Below are the code and all the weights of a small trained network. Each question names an input and a class and asks about switching units off, where a switched-off unit gives its printed mean instead of its output.

import numpy as np


def w(rows, s, z=0):
    codes = np.array(rows[::2]) - 128.0
    scale = np.full(codes.shape[1], s)
    scale[-1] = z or s
    return codes * scale


def f(y):
    return y / 2 * (1 + np.tanh(0.7978845608 * (y + 0.044715 * y**3)))


def log_softmax(a):
    a = a - a.max(-1, keepdims=True)
    return a - np.log(np.exp(a).sum(-1, keepdims=True))


def net(x, mask):
    res = np.array(x, float).reshape(1, 4) / 4 @ E
    y = f(res @ A[0][:, :-1].T + A[0][:, -1])
    res = res + np.where(mask, y, B[0][:, -1]) @ B[0][:, :-1]
    return log_softmax(res[-1] @ U[:, :-1].T + U[:, -1])


A, B = {}, {}
E = w([
[177,78,55,220,120,113,219,78,91,54,15,52],'x0',
[142,124,162,128,137,143,107,106,167,140,101,126],'x1',
[178,46,231,201,4,254,209,126,102,111,170,227],'x2',
[154,154,49,140,11,111,70,254,231,67,69,164],'x3',
],0.0054)
A[0] = w([
[93,113,175,83,209,142,179,48,33,192,170,70,127],'n1',
[83,220,108,96,223,84,94,159,158,131,92,44,130],'n2',
[134,147,76,131,41,136,75,203,196,85,95,125,130],'n3',
[131,150,98,118,56,115,86,190,205,55,85,151,109],'n4',
[170,174,108,140,60,87,96,228,189,92,61,177,128],'n5',
[94,201,64,76,222,64,109,126,149,161,73,94,132],'n6',
[31,229,214,71,143,137,44,191,171,202,254,238,45],'n7',
[148,98,81,223,133,105,198,88,106,41,6,75,64],'n8',
[173,51,214,159,39,233,207,131,116,126,178,218,128],'n9',
[107,134,162,58,137,112,95,179,147,205,210,182,5],'n10',
[130,136,88,152,61,125,91,213,194,105,121,110,104],'n11',
[113,118,174,137,208,122,178,51,58,185,190,79,108],'n12',
[101,141,93,64,189,66,75,124,149,129,105,33,120],'n13',
],0.0047,0.0017)
B[0] = w([
[49,114,156,111,51,67,71,58,59,193,102,186,209],'n1',
[113,174,157,200,122,148,136,220,202,59,188,142,194],'n2',
[76,132,153,79,68,78,99,61,82,184,95,177,181],'n3',
[81,134,153,138,131,87,94,40,67,159,57,157,175],'n4',
[90,109,163,92,46,47,79,54,77,200,104,174,186],'n5',
[131,192,179,173,111,119,227,168,190,42,215,183,197],'n6',
[231,44,60,47,248,221,99,174,88,115,105,28,228],'n7',
[186,1,10,54,234,223,34,176,122,109,132,20,212],'n8',
[161,222,199,222,130,133,204,217,204,35,218,148,255],'n9',
[232,42,108,99,146,148,93,169,107,116,115,64,165],'n10',
[77,124,141,100,74,105,104,78,112,182,103,160,165],'n11',
[30,158,169,100,73,96,109,53,73,220,74,185,197],'n12',
[115,217,195,179,142,110,175,179,179,52,199,149,185],'n13',
],0.005,0.0063)
U = w([
[139,196,178,215,99,112,168,181,210,53,190,167,205],'0',
[75,125,154,103,69,68,82,54,77,229,88,189,141],'1',
[204,39,69,73,159,169,84,159,122,125,123,2,3],'2',
],0.0094,0.00058)

Each question gives the input, the list of numbers given to net, and the class t.
The units are the neurons (one row each of A and B). Each row of codes is followed by its name. A weight is (code - 128) times the scale printed after its matrix; where a second scale follows, it is the last column's (A, B and U).
mask holds one flag per neuron, in row order. A switched-off neuron (its flag False) gives its mean, the last column of its row in B, instead of its output. The means were averaged over made-up inputs and are rounded, as every weight is.
A unit's drop is (log p(t) with every unit on - log p(t) with that unit switched off) / (log p(t) with every unit on - log p(t) with every unit switched off).
The circuit of an input: a set's keep is (log p(t) with only the set's units on - log p(t) with every unit switched off) / (log p(t) with every unit on - log p(t) with every unit switched off). Starting from the 12 units with the biggest drops (on a tie, the unit counted first), units are removed one at a time, each time the one whose removal leaves the highest keep (on an exact tie, the one counted first), for as long as the keep stays at least 0.8.
units of the circuit, in order: the units of the circuit, biggest drop first
top k neurons: the k neurons with the biggest drops, biggest first
drop of u: that unit's drop, to one decimal
input [-5,-2,-7,2], class 0: units of the circuit, in order : (n6)
input [2,-5,-6,5], class 0: top 2 neurons : (n6 n2)
input [-4,-1,-5,6], class 1: top 3 neurons : (n9 n5 n3)
input [-7,-2,-2,7], class 1: top 2 neurons : (n5 n3)
input [-5,7,-7,8], class 1: top 2 neurons : (n5 n3)
input [-6,6,-7,1], class 0: top 3 neurons : (n6 n13 n2)
input [-8,-6,0,-7], class 2: top 2 neurons : (n7 n10)
input [7,5,-7,-3], class 0: top 4 neurons : (n6 n13 n2 n7)
input [7,8,5,1], class 2: top 4 neurons : (n8 n6 n13 n2)
input [-4,3,-4,-3], class 0: top 2 neurons : (n8 n6)
input [-5,3,2,4], class 2: drop of n8 : -0.1
input [-6,6,-2,-1], class 2: drop of n7 : 0.2
input [-1,-3,4,5], class 1: drop of n2 : 0.2
input [1,-5,-5,7], class 1: units of the circuit, in order : (n5)
